Below are the code and all the weights of a small trained network. Each question names an input and a target symbol and asks about switching units off, where a switched-off unit gives its printed mean instead of its output.

import numpy as np


def w(rows, s, z=0):
    codes = np.array(rows[::2]) - 128.0
    scale = np.full(codes.shape[1], s)
    scale[-1] = z or s
    return codes * scale


def f(y):
    return np.maximum(y, 0)


def softmax(a):
    e = np.exp(a - a.max(-1, keepdims=True))
    return e / e.sum(-1, keepdims=True)


def log_softmax(a):
    a = a - a.max(-1, keepdims=True)
    return a - np.log(np.exp(a).sum(-1, keepdims=True))


def net(x, mask):
    ids = ['Θαβεζμφ'.index(c) for c in x.split()]
    T = len(ids)
    res = E[ids] + P[:T]
    u = 0
    for l in range(2):
        r = res
        for j in range(2):
            rows = slice(2 * j, 2 * j + 2)
            q, k, v = (r @ M[l][rows].T for M in (Q, K, V))
            z = softmax(np.where(np.tri(T) > 0, q @ k.T / 2**0.5, -1e9)) @ v
            o = O[l][rows]
            res = res + np.where(mask[u + j], z, o[:, -1]) @ o[:, :-1]
        u += 2
        y = f(res @ A[l][:, :-1].T + A[l][:, -1])
        res = res + np.where(mask[u : u + 4], y, B[l][:, -1]) @ B[l][:, :-1]
        u += 4
    return log_softmax(res[-1] @ U[:, :-1].T + U[:, -1])


Q, K, V, O, A, B = {}, {}, {}, {}, {}, {}
E = w([
[131,51,104,143,158],'Θ',
[127,10,165,121,85],'α',
[189,54,222,173,86],'β',
[119,16,136,134,106],'ε',
[80,73,97,75,151],'ζ',
[231,143,250,159,125],'μ',
[76,146,137,49,154],'φ',
],0.018)
P = w([
[165,78,88,128,86],'0',
[201,83,110,75,67],'1',
[96,153,139,172,96],'2',
[199,112,54,124,150],'3',
[202,142,173,45,72],'4',
[73,154,162,184,146],'5',
[179,124,47,134,199],'6',
[160,140,144,8,104],'7',
[60,135,194,187,193],'8',
[170,110,48,158,226],'9',
[146,132,164,5,97],'10',
[14,130,233,195,231],'11',
[153,119,69,144,225],'12',
[156,145,176,18,93],'13',
],0.012)
Q[0] = w([
[186,50,128,80,174],'0.h0',
[192,102,80,149,220],'0.h0',
[106,125,122,70,122],'0.h1',
[87,244,185,123,173],'0.h1',
],0.011)
K[0] = w([
[79,135,182,148,251],'0.h0',
[91,116,176,144,133],'0.h0',
[124,155,127,99,113],'0.h1',
[82,158,169,120,108],'0.h1',
],0.012)
V[0] = w([
[134,125,73,153,127],'0.h0',
[66,181,75,2,143],'0.h0',
[143,219,47,190,88],'0.h1',
[53,225,153,212,102],'0.h1',
],0.01)
O[0] = w([
[245,195,64,192,18,114],'0.h0',
[14,206,135,127,62,82],'0.h0',
[162,2,137,124,94,43],'0.h1',
[218,102,143,131,210,9],'0.h1',
],0.0073,0.015)
A[0] = w([
[177,239,3,181,42,103],'0.n0',
[221,222,235,220,89,252],'0.n1',
[134,32,179,115,65,173],'0.n2',
[63,52,84,115,200,23],'0.n3',
],0.0062,0.0031)
B[0] = w([
[127,176,42,183,116,173],'0.n0',
[12,103,4,3,182,253],'0.n1',
[29,90,39,117,170,247],'0.n2',
[49,142,183,50,166,221],'0.n3',
],0.0058,0.0045)
Q[1] = w([
[144,226,255,134,59],'1.h0',
[125,70,249,54,96],'1.h0',
[213,153,223,60,49],'1.h1',
[66,132,17,133,127],'1.h1',
],0.0084)
K[1] = w([
[165,136,4,115,82],'1.h0',
[172,187,48,119,149],'1.h0',
[169,153,95,49,95],'1.h1',
[86,146,174,153,199],'1.h1',
],0.012)
V[1] = w([
[113,2,236,163,31],'1.h0',
[92,174,141,104,130],'1.h0',
[137,118,175,10,7],'1.h1',
[213,211,99,38,153],'1.h1',
],0.0063)
O[1] = w([
[129,137,246,164,76,65],'1.h0',
[124,143,137,91,128,179],'1.h0',
[107,40,171,97,120,103],'1.h1',
[16,33,66,198,184,2],'1.h1',
],0.013,0.0064)
A[1] = w([
[24,2,105,104,176,26],'1.n0',
[158,48,122,78,63,108],'1.n1',
[56,65,224,100,78,168],'1.n2',
[93,211,109,9,130,255],'1.n3',
],0.0082,0.0023)
B[1] = w([
[185,163,74,23,212,171],'1.n0',
[255,53,233,133,149,150],'1.n1',
[50,242,124,175,118,157],'1.n2',
[134,37,127,212,80,253],'1.n3',
],0.0069,0.025)
U = w([
[213,254,43,174,123,106],'Θ',
[118,175,223,59,149,74],'α',
[125,18,217,195,207,222],'β',
[178,140,172,84,102,76],'ε',
[97,93,110,170,99,249],'ζ',
[135,93,135,99,182,47],'μ',
[23,177,128,99,157,221],'φ',
],0.0065,0.0014)

Each question gives the input, a string of symbols that net reads in full, and the target symbol t.
The units are the heads (2 rows each of Q, K, V and O) and the neurons (one row each of A and B). Each row of codes is followed by its name. A weight is (code - 128) times the scale printed after its matrix; where a second scale follows, it is the last column's (O, A, B and U).
mask holds one flag per unit, layer by layer, with each layer's heads first. A switched-off unit (its flag False) gives its mean, the last column of its rows in O or B, instead of its output. The means were averaged over made-up inputs and are rounded, as every weight is.
A unit's drop is (log p(t) with every unit on - log p(t) with that unit switched off) / (log p(t) with every unit on - log p(t) with every unit switched off).
The circuit of an input: a set's keep is (log p(t) with only the set's units on - log p(t) with every unit switched off) / (log p(t) with every unit on - log p(t) with every unit switched off). Starting from all 12 units, units are removed one at a time, each time the one whose removal leaves the highest keep (on an exact tie, the one counted first), for as long as the keep stays at least 0.8.
units of the circuit, in order: the units of the circuit, biggest drop first
top k neurons: the k neurons with the biggest drops, biggest first
k most important neurons of layer l: the k neurons of layer l with the biggest drops, biggest first
heads that matter: for each layer, one digit per head in row order, 1 if its drop is at least 0.15 and else 0, layers parted by /
input φ ζ ζ ε α ε α ζ φ Θ, target φ: top 2 neurons	[1.n1, 1.n0]
input ε β β μ Θ μ μ ζ, target μ: units of the circuit, in order	[1.n0, 0.n1, 0.h0, 1.h1]
input Θ φ ε Θ ζ ε ε β ζ μ β, target μ: 3 most important neurons of layer 0	[0.n1, 0.n2, 0.n0]
input ζ μ Θ, target Θ: top 2 neurons	[1.n3, 0.n1]
input μ ε α φ α ζ ε ε, target ζ: units of the circuit, in order	[0.h0, 1.n3, 1.n0]
input ζ β ζ Θ Θ ε ε α ζ α Θ ζ ζ Θ, target ζ: heads that matter	10 / 00
input μ ε ε φ β, target φ: heads that matter	10 / 01
input φ μ ε φ β ε α μ μ ε, target μ: heads that matter	11 / 10
input ζ μ ζ Θ ζ ε φ Θ α μ, target α: heads that matter	00 / 10
input Θ β ε Θ φ, target φ: units of the circuit, in order	[1.h1, 1.n2]
input φ ζ β ε ζ β ε φ φ ζ α, target φ: units of the circuit, in order	[0.h0, 1.n2]
input β μ ε φ ε ζ φ Θ ε β μ ε ε, target ε: heads that matter	00 / 01
input β φ φ ζ ζ, target φ: units of the circuit, in order	[0.h0]
input μ ε φ ζ α ζ ζ μ, target μ: heads that matter	01 / 11
input Θ ζ Θ α ζ β Θ ε Θ α φ α α, target α: units of the circuit, in order	[1.h0, 1.n3]
input ε μ φ μ, target φ: units of the circuit, in order	[0.h0, 0.n1]
input ζ ζ μ β, target μ: top 3 neurons	[0.n1, 1.n3, 0.n2]
input β ε μ μ φ μ α μ, target μ: heads that matter	00 / 01
input ζ Θ ζ ζ α, target ζ: top neuron	[0.n0]
input φ ζ μ, target φ: top 2 neurons	[0.n1, 1.n1]
